Below are the code and all the weights of a small trained network. Each question names an input and a target symbol and asks about switching units off, where a switched-off unit gives its printed mean instead of its output.

import numpy as np


def w(rows, s, z=0):
    codes = np.array(rows[::2]) - 128.0
    scale = np.full(codes.shape[1], s)
    scale[-1] = z or s
    return codes * scale


def norm(h):
    return h / np.sqrt((h * h).mean(-1, keepdims=True) + 1e-5)


def f(y):
    return y / 2 * (1 + np.tanh(0.7978845608 * (y + 0.044715 * y**3)))


def softmax(a):
    e = np.exp(a - a.max(-1, keepdims=True))
    return e / e.sum(-1, keepdims=True)


def log_softmax(a):
    a = a - a.max(-1, keepdims=True)
    return a - np.log(np.exp(a).sum(-1, keepdims=True))


def net(x, mask):
    ids = ['ΛΞΦΨΩαβγδεζηθμπτ'.index(c) for c in x.split()]
    T = len(ids)
    res = E[ids] + P[:T]
    u = 0
    for l in range(2):
        r = norm(res)
        for j in range(3):
            rows = slice(2 * j, 2 * j + 2)
            q, k, v = (r @ M[l][rows].T for M in (Q, K, V))
            z = softmax(np.where(np.tri(T) > 0, q @ k.T / 2**0.5, -1e9)) @ v
            o = O[l][rows]
            res = res + np.where(mask[u + j], z, o[:, -1]) @ o[:, :-1]
        u += 3
        y = f(norm(res) @ A[l][:, :-1].T + A[l][:, -1])
        res = res + np.where(mask[u : u + 8], y, B[l][:, -1]) @ B[l][:, :-1]
        u += 8
    return log_softmax(norm(res)[-1] @ U[:, :-1].T + U[:, -1])


Q, K, V, O, A, B = {}, {}, {}, {}, {}, {}
E = w([
[140,117,147],'Λ',
[94,138,71],'Ξ',
[154,87,127],'Φ',
[149,131,113],'Ψ',
[102,125,145],'Ω',
[83,108,116],'α',
[139,151,69],'β',
[166,116,100],'γ',
[128,83,121],'δ',
[152,123,104],'ε',
[172,143,115],'ζ',
[128,107,137],'η',
[162,140,88],'θ',
[124,121,110],'μ',
[160,142,249],'π',
[115,83,117],'τ',
],0.011)
P = w([
[63,173,106],'0',
[186,4,59],'1',
[191,47,67],'2',
[179,57,64],'3',
[162,65,79],'4',
[125,74,104],'5',
[141,70,87],'6',
[118,70,104],'7',
[123,69,91],'8',
[116,84,96],'9',
[100,90,107],'10',
[111,73,97],'11',
],0.0027)
Q[0] = w([
[100,121,4],'0.h0',
[112,85,200],'0.h0',
[97,20,158],'0.h1',
[73,66,104],'0.h1',
[65,51,80],'0.h2',
[116,142,182],'0.h2',
],0.014)
K[0] = w([
[59,84,82],'0.h0',
[168,109,212],'0.h0',
[108,169,5],'0.h1',
[143,117,8],'0.h1',
[97,197,211],'0.h2',
[70,85,147],'0.h2',
],0.013)
V[0] = w([
[170,1,30],'0.h0',
[106,125,120],'0.h0',
[127,152,150],'0.h1',
[125,16,37],'0.h1',
[145,113,153],'0.h2',
[203,84,231],'0.h2',
],0.0068)
O[0] = w([
[123,1,148,255],'0.h0',
[108,141,119,138],'0.h0',
[136,162,118,103],'0.h1',
[103,16,165,232],'0.h1',
[133,105,124,128],'0.h2',
[145,5,106,124],'0.h2',
],0.0066,0.0069)
A[0] = w([
[133,115,112,88],'0.n0',
[107,142,141,143],'0.n1',
[164,159,250,78],'0.n2',
[149,112,145,118],'0.n3',
[124,100,212,156],'0.n4',
[153,123,186,8],'0.n5',
[111,81,118,128],'0.n6',
[126,126,97,33],'0.n7',
],0.014,0.0011)
B[0] = w([
[121,159,129,148],'0.n0',
[140,68,116,117],'0.n1',
[25,106,7,138],'0.n2',
[100,147,111,156],'0.n3',
[174,182,84,212],'0.n4',
[80,153,101,134],'0.n5',
[185,178,109,254],'0.n6',
[144,168,148,127],'0.n7',
],0.015,0.0063)
Q[1] = w([
[202,111,5],'1.h0',
[78,112,150],'1.h0',
[73,148,95],'1.h1',
[205,191,141],'1.h1',
[129,172,52],'1.h2',
[103,172,171],'1.h2',
],0.025)
K[1] = w([
[4,162,194],'1.h0',
[147,118,180],'1.h0',
[129,73,167],'1.h1',
[5,123,67],'1.h1',
[42,136,70],'1.h2',
[164,114,63],'1.h2',
],0.02)
V[1] = w([
[175,69,10],'1.h0',
[81,214,53],'1.h0',
[213,190,182],'1.h1',
[141,123,119],'1.h1',
[119,158,11],'1.h2',
[3,84,111],'1.h2',
],0.014)
O[1] = w([
[184,17,62,178],'1.h0',
[10,69,95,255],'1.h0',
[8,147,153,141],'1.h1',
[116,108,129,145],'1.h1',
[132,55,18,210],'1.h2',
[135,238,71,64],'1.h2',
],0.011,0.0065)
A[1] = w([
[150,221,85,142],'1.n0',
[130,114,167,77],'1.n1',
[131,131,128,156],'1.n2',
[131,126,155,135],'1.n3',
[115,117,109,26],'1.n4',
[206,178,250,10],'1.n5',
[185,124,103,150],'1.n6',
[56,167,143,2],'1.n7',
],0.013,0.0015)
B[1] = w([
[146,114,49,193],'1.n0',
[112,102,102,138],'1.n1',
[131,131,125,132],'1.n2',
[120,119,108,129],'1.n3',
[110,110,148,143],'1.n4',
[117,72,251,252],'1.n5',
[166,168,142,227],'1.n6',
[191,174,124,182],'1.n7',
],0.02,0.0027)
U = w([
[57,101,153,68],'Λ',
[132,212,92,147],'Ξ',
[224,107,162,113],'Φ',
[171,148,69,108],'Ψ',
[37,165,41,59],'Ω',
[201,206,165,237],'α',
[33,194,155,243],'β',
[160,94,137,104],'γ',
[193,109,143,71],'δ',
[90,88,135,111],'ε',
[69,104,124,86],'ζ',
[97,93,132,98],'η',
[120,114,248,254],'θ',
[190,168,67,90],'μ',
[131,126,93,49],'π',
[177,104,137,87],'τ',
],0.015,0.0035)

Each question gives the input, a string of symbols that net reads in full, and the target symbol t.
The units are the heads (2 rows each of Q, K, V and O) and the neurons (one row each of A and B). Each row of codes is followed by its name. A weight is (code - 128) times the scale printed after its matrix; where a second scale follows, it is the last column's (O, A, B and U).
mask holds one flag per unit, layer by layer, with each layer's heads first. A switched-off unit (its flag False) gives its mean, the last column of its rows in O or B, instead of its output. The means were averaged over made-up inputs and are rounded, as every weight is.
A unit's drop is (log p(t) with every unit on - log p(t) with that unit switched off) / (log p(t) with every unit on - log p(t) with every unit switched off).
The circuit of an input: a set's keep is (log p(t) with only the set's units on - log p(t) with every unit switched off) / (log p(t) with every unit on - log p(t) with every unit switched off). Starting from the 12 units with the biggest drops (on a tie, the unit counted first), units are removed one at a time, each time the one whose removal leaves the highest keep (on an exact tie, the one counted first), for as long as the keep stays at least 0.8.
circuit, biggest first: the units of the circuit, biggest drop first
unit that matters most: the unit with the biggest drop
k most important neurons: the k neurons with the biggest drops, biggest first
k most important neurons of layer l: the k neurons of layer l with the biggest drops, biggest first
heads that matter: for each layer, one digit per head in row order, 1 if its drop is at least 0.15 and else 0, layers parted by /
input Ω τ Ψ μ, target Ω: circuit, biggest first => [0.h0, 1.h0, 0.n6, 1.h2]
input Φ ζ ε, target Φ: circuit, biggest first => [1.h0, 0.n2]
input α π Ψ θ θ ζ μ ε π η, target α: most important neuron => [0.n4]
input Ω δ ε, target Ω: heads that matter => 110 / 101
input α β α π β Φ θ π η β α, target α: heads that matter => 101 / 100
input Φ θ Ξ β ζ α Φ μ θ θ β Ξ, target Φ: circuit, biggest first => [1.h0, 0.h1, 0.n2]
input α β Φ, target α: 2 most important neurons => [0.n6, 0.n4]
input Φ μ Ξ α ζ μ γ μ θ ε, target Φ: circuit, biggest first => [1.h0, 0.n2, 0.h1]
input α β β η β γ θ μ Φ, target α: 3 most important neurons => [0.n4, 0.n6, 0.n2]
input β θ δ η θ α η Ξ θ α, target β: heads that matter => 111 / 100
input α Ω γ β β γ τ ε β ζ Ψ, target α: 3 most important neurons of layer 0 => [0.n6, 0.n4, 0.n2]
input Φ τ θ θ Ψ ζ ζ Ω, target Φ: heads that matter => 000 / 100
input θ Λ θ Λ β θ α β δ β, target θ: heads that matter => 001 / 100
input β Ω β Ξ η β β θ μ μ δ, target β: unit that matters most => 0.h2
input β ζ ε β θ μ, target β: 2 most important neurons => [0.n2, 0.n4]
input θ ε μ ε Λ θ γ β α Ω Ξ Ψ, target θ: 2 most important neurons => [0.n2, 0.n6]
input α θ Ω α Ξ Ξ η ε, target α: 2 most important neurons => [0.n6, 0.n4]
input θ δ Ω, target θ: heads that matter => 101 / 100
input α β Ω θ β α, target α: 2 most important neurons => [0.n6, 0.n4]
input β α Φ Ω Ξ ε Ξ ζ, target β: 3 most important neurons => [0.n2, 0.n6, 0.n4]
input α ζ θ α Ξ Ξ μ Φ μ Ξ Ω ζ, target α: unit that matters most => 0.n6
